Here is a tiny trained network, its code and every weight. The questions are about switching its units off for an input and a target symbol, where a switched-off unit gives its printed mean instead of its output.

import numpy as np


def w(rows, s, z=0):
    codes = np.array(rows[::2]) - 128.0
    scale = np.full(codes.shape[1], s)
    scale[-1] = z or s
    return codes * scale


def norm(h):
    return h / np.sqrt((h * h).mean(-1, keepdims=True) + 1e-5)


def f(y):
    return y / 2 * (1 + np.tanh(0.7978845608 * (y + 0.044715 * y**3)))


def softmax(a):
    e = np.exp(a - a.max(-1, keepdims=True))
    return e / e.sum(-1, keepdims=True)


def log_softmax(a):
    a = a - a.max(-1, keepdims=True)
    return a - np.log(np.exp(a).sum(-1, keepdims=True))


def net(x, mask):
    ids = ['ΓΔΛΞΠΣεζηθμτψω'.index(c) for c in x.split()]
    T = len(ids)
    res = E[ids] + P[:T]
    u = 0
    for l in range(2):
        q, k, v = (norm(res) @ M[l].T for M in (Q, K, V))
        z = softmax(np.where(np.tri(T) > 0, q @ k.T / 2**0.5, -1e9)) @ v
        res = res + np.where(mask[u], z, O[l][:, -1]) @ O[l][:, :-1]
        u += 1
        y = f(norm(res) @ A[l][:, :-1].T + A[l][:, -1])
        res = res + np.where(mask[u : u + 12], y, B[l][:, -1]) @ B[l][:, :-1]
        u += 12
    return log_softmax(norm(res)[-1] @ U[:, :-1].T + U[:, -1])


Q, K, V, O, A, B = {}, {}, {}, {}, {}, {}
E = w([
[130,116,6],'Γ',
[112,153,108],'Δ',
[124,70,137],'Λ',
[86,134,106],'Ξ',
[68,94,146],'Π',
[81,191,123],'Σ',
[94,151,99],'ε',
[103,142,110],'ζ',
[88,135,107],'η',
[128,69,116],'θ',
[99,85,155],'μ',
[74,175,87],'τ',
[146,188,172],'ψ',
[92,158,89],'ω',
],0.022)
P = w([
[87,22,168],'0',
[12,6,180],'1',
[62,47,160],'2',
[105,63,117],'3',
[135,71,85],'4',
[191,92,98],'5',
[187,92,49],'6',
],0.011)
Q[0] = w([
[117,178,176],'0.h0',
[195,184,255],'0.h0',
],0.0063)
K[0] = w([
[89,67,117],'0.h0',
[1,80,83],'0.h0',
],0.0063)
V[0] = w([
[149,4,92],'0.h0',
[65,139,20],'0.h0',
],0.023)
O[0] = w([
[209,225,75,253],'0.h0',
[203,49,3,200],'0.h0',
],0.018,0.014)
A[0] = w([
[134,129,104,116],'0.n0',
[194,86,115,89],'0.n1',
[168,136,137,110],'0.n2',
[60,80,106,139],'0.n3',
[176,52,156,238],'0.n4',
[194,86,105,78],'0.n5',
[128,92,38,167],'0.n6',
[168,150,153,110],'0.n7',
[160,132,97,182],'0.n8',
[89,96,249,251],'0.n9',
[150,150,122,97],'0.n10',
[63,163,49,151],'0.n11',
],0.018,0.0024)
B[0] = w([
[141,126,136,155],'0.n0',
[111,94,162,189],'0.n1',
[152,119,150,149],'0.n2',
[98,106,192,135],'0.n3',
[56,73,94,144],'0.n4',
[115,95,168,202],'0.n5',
[142,137,180,246],'0.n6',
[168,124,162,140],'0.n7',
[158,100,155,205],'0.n8',
[5,75,17,148],'0.n9',
[167,124,156,153],'0.n10',
[195,164,161,175],'0.n11',
],0.025,0.014)
Q[1] = w([
[217,66,8],'1.h0',
[227,152,110],'1.h0',
],0.013)
K[1] = w([
[250,49,169],'1.h0',
[142,35,64],'1.h0',
],0.011)
V[1] = w([
[148,203,249],'1.h0',
[99,1,220],'1.h0',
],0.018)
O[1] = w([
[2,160,152,253],'1.h0',
[150,225,146,226],'1.h0',
],0.016,0.0056)
A[1] = w([
[124,49,193,133],'1.n0',
[108,136,103,94],'1.n1',
[115,197,92,90],'1.n2',
[66,136,48,164],'1.n3',
[114,5,176,125],'1.n4',
[133,105,133,208],'1.n5',
[136,142,127,6],'1.n6',
[101,128,107,160],'1.n7',
[111,123,133,25],'1.n8',
[90,84,139,75],'1.n9',
[151,103,87,225],'1.n10',
[55,128,89,240],'1.n11',
],0.021,0.002)
B[1] = w([
[129,68,104,254],'1.n0',
[172,157,143,111],'1.n1',
[157,144,80,130],'1.n2',
[118,141,206,167],'1.n3',
[86,153,2,236],'1.n4',
[108,111,115,167],'1.n5',
[130,145,121,125],'1.n6',
[136,158,139,119],'1.n7',
[144,122,133,109],'1.n8',
[114,171,123,141],'1.n9',
[110,88,152,189],'1.n10',
[99,168,203,173],'1.n11',
],0.04,0.0054)
U = w([
[137,111,149,80],'Γ',
[123,156,135,2],'Δ',
[68,157,160,192],'Λ',
[130,206,174,215],'Ξ',
[131,109,113,130],'Π',
[161,186,148,77],'Σ',
[57,133,78,182],'ε',
[123,98,143,46],'ζ',
[183,247,121,155],'η',
[135,109,115,82],'θ',
[113,115,116,71],'μ',
[124,112,153,104],'τ',
[134,107,248,213],'ψ',
[139,116,148,74],'ω',
],0.015,0.0051)

Each question gives the input, a string of symbols that net reads in full, and the target symbol t.
The units are the heads (2 rows each of Q, K, V and O) and the neurons (one row each of A and B). Each row of codes is followed by its name. A weight is (code - 128) times the scale printed after its matrix; where a second scale follows, it is the last column's (O, A, B and U).
mask holds one flag per unit, layer by layer, with each layer's heads first. A switched-off unit (its flag False) gives its mean, the last column of its rows in O or B, instead of its output. The means were averaged over made-up inputs and are rounded, as every weight is.
A unit's drop is (log p(t) with every unit on - log p(t) with that unit switched off) / (log p(t) with every unit on - log p(t) with every unit switched off).
The circuit of an input: a set's keep is (log p(t) with only the set's units on - log p(t) with every unit switched off) / (log p(t) with every unit on - log p(t) with every unit switched off). Starting from the 12 units with the biggest drops (on a tie, the unit counted first), units are removed one at a time, each time the one whose removal leaves the highest keep (on an exact tie, the one counted first), for as long as the keep stays at least 0.8.
circuit, biggest first: the units of the circuit, biggest drop first
top k neurons: the k neurons with the biggest drops, biggest first
k most important neurons of layer l: the k neurons of layer l with the biggest drops, biggest first
input θ ω Σ Λ, target ε: circuit, biggest first -> (1.n4)
input μ Π Π Λ, target ψ: circuit, biggest first -> (1.n4 1.h0)
input ζ μ Σ Π ε Σ Π, target ε: circuit, biggest first -> (0.h0 1.n4)
input ζ Π Δ, target ψ: top 2 neurons -> (1.n4 0.n9)
input Λ Π Δ, target ψ: top 2 neurons -> (1.n4 0.n6)
input Σ Π ε, target ψ: top 2 neurons -> (1.n4 0.n3)
input Π Λ Λ Δ, target η: top 2 neurons -> (1.n0 0.n9)
input μ Σ ζ, target ε: circuit, biggest first -> (0.h0 1.n4)
input Π Λ θ, target η: 2 most important neurons of layer 1 -> (1.n0 1.n10)
input τ Π Ξ, target ψ: circuit, biggest first -> (1.h0 1.n4)
input μ Π Ξ, target ψ: circuit, biggest first -> (1.n4 0.h0)
input Π Σ Ξ, target ε: top 3 neurons -> (0.n6 1.n4 0.n5)
input η Σ Π, target ε: 2 most important neurons of layer 0 -> (0.n4 0.n11)
input ζ Π Π Π η, target ψ: circuit, biggest first -> (1.n4)
input Π Π Π Π Π, target ψ: circuit, biggest first -> (1.n4 0.h0)
input Λ Σ Σ θ, target ε: top 3 neurons -> (1.n4 0.n5 0.n1)
input Λ Λ Σ, target η: 2 most important neurons of layer 1 -> (1.n0 1.n4)
input Σ μ Π ω, target ψ: top 2 neurons -> (1.n4 0.n8)
input η ψ Λ ω, target η: top 2 neurons -> (0.n11 1.n0)
input Π τ Ξ Λ ζ, target η: top neuron -> (1.n0)
